Below is a small trained network, with its code and all its weights. Each question gives an input and a class and asks what happens when units are switched off, that is, made to give their printed mean instead of their output.

import numpy as np


def w(rows, s, z=0):
    codes = np.array(rows[::2]) - 128.0
    scale = np.full(codes.shape[1], s)
    scale[-1] = z or s
    return codes * scale


def norm(h):
    return h / np.sqrt((h * h).mean(-1, keepdims=True) + 1e-5)


def f(y):
    return np.maximum(y, 0)


def log_softmax(a):
    a = a - a.max(-1, keepdims=True)
    return a - np.log(np.exp(a).sum(-1, keepdims=True))


def net(x, mask):
    res = np.array(x, float).reshape(1, 8) / 4 @ E
    u = 0
    for l in range(2):
        y = f(norm(res) @ A[l][:, :-1].T + A[l][:, -1])
        res = res + np.where(mask[u : u + 5], y, B[l][:, -1]) @ B[l][:, :-1]
        u += 5
    return log_softmax(norm(res)[-1] @ U[:, :-1].T + U[:, -1])


A, B = {}, {}
E = w([
[119,94,1,123,120],'x0',
[203,123,146,107,179],'x1',
[33,151,219,155,123],'x2',
[137,158,154,181,26],'x3',
[124,88,49,112,136],'x4',
[166,95,151,133,138],'x5',
[118,137,187,152,166],'x6',
[205,91,132,118,148],'x7',
],0.0061)
A[0] = w([
[132,167,192,158,1,126],'L0N1',
[120,128,30,120,163,159],'L0N2',
[124,38,77,86,128,6],'L0N3',
[65,97,129,139,137,56],'L0N4',
[99,168,108,140,73,130],'L0N5',
],0.011,0.0025)
B[0] = w([
[215,140,115,241,106,255],'L0N1',
[184,217,73,83,55,244],'L0N2',
[176,138,153,71,40,201],'L0N3',
[193,219,254,110,117,156],'L0N4',
[170,104,143,190,112,180],'L0N5',
],0.0056,0.0067)
A[1] = w([
[148,106,91,134,107,202],'L1N1',
[255,93,164,224,171,251],'L1N2',
[85,99,174,225,87,123],'L1N3',
[144,135,130,176,118,106],'L1N4',
[65,210,159,89,197,97],'L1N5',
],0.011,0.0029)
B[1] = w([
[63,144,42,82,152,171],'L1N1',
[85,55,143,76,122,252],'L1N2',
[192,169,81,254,108,184],'L1N3',
[94,190,167,233,203,159],'L1N4',
[65,187,134,87,168,158],'L1N5',
],0.0089,0.012)
U = w([
[56,223,199,103,191,4],'0',
[155,119,176,247,78,228],'1',
[127,33,194,89,150,119],'2',
[155,155,29,53,66,164],'3',
],0.012,0.0027)

Each question gives the input, the list of numbers given to net, and the class t.
The units are the neurons (one row each of A and B). Each row of codes is followed by its name. A weight is (code - 128) times the scale printed after its matrix; where a second scale follows, it is the last column's (A, B and U).
mask holds one flag per neuron, layer by layer. A switched-off neuron (its flag False) gives its mean, the last column of its row in B, instead of its output. The means were averaged over made-up inputs and are rounded, as every weight is.
A unit's drop is (log p(t) with every unit on - log p(t) with that unit switched off) / (log p(t) with every unit on - log p(t) with every unit switched off).
The circuit of an input: a set's keep is (log p(t) with only the set's units on - log p(t) with every unit switched off) / (log p(t) with every unit on - log p(t) with every unit switched off). Starting from all 10 units, units are removed one at a time, each time the one whose removal leaves the highest keep (on an exact tie, the one counted first), for as long as the keep stays at least 0.8.
units of the circuit, in order: the units of the circuit, biggest drop first
top k neurons: the k neurons with the biggest drops, biggest first
k most important neurons of layer l: the k neurons of layer l with the biggest drops, biggest first
drop of u: that unit's drop, to one decimal
input [-7,8,-3,0,-5,-8,-5,1], class 2: units of the circuit, in order	L1N2; L0N2
input [1,7,0,2,3,8,0,-5], class 2: top 3 neurons	L0N2; L1N2; L1N3
input [-8,-5,-8,2,3,-8,-2,-1], class 1: most important neuron of layer 1	L1N4
input [-5,-7,7,-2,5,-6,-8,-6], class 1: top 2 neurons	L1N3; L0N5
input [-2,6,2,-3,1,-5,-6,-6], class 0: units of the circuit, in order	L1N5; L0N1
input [3,-7,7,-5,2,6,6,7], class 0: 2 most important neurons of layer 0	L0N1; L0N4
input [-6,-8,-8,6,8,-3,-7,-8], class 1: units of the circuit, in order	L0N5; L0N1
input [-6,6,1,4,7,-4,-6,6], class 2: units of the circuit, in order	L0N2; L1N2
input [-7,-5,-1,-2,6,2,-3,-8], class 1: top 2 neurons	L0N5; L1N3
input [-4,8,-4,7,8,-4,3,8], class 2: drop of L0N2	0.2
input [5,6,0,3,-6,7,6,0], class 2: drop of L1N2	0.7
input [2,6,-8,4,-7,-5,6,0], class 2: drop of L0N2	0.2
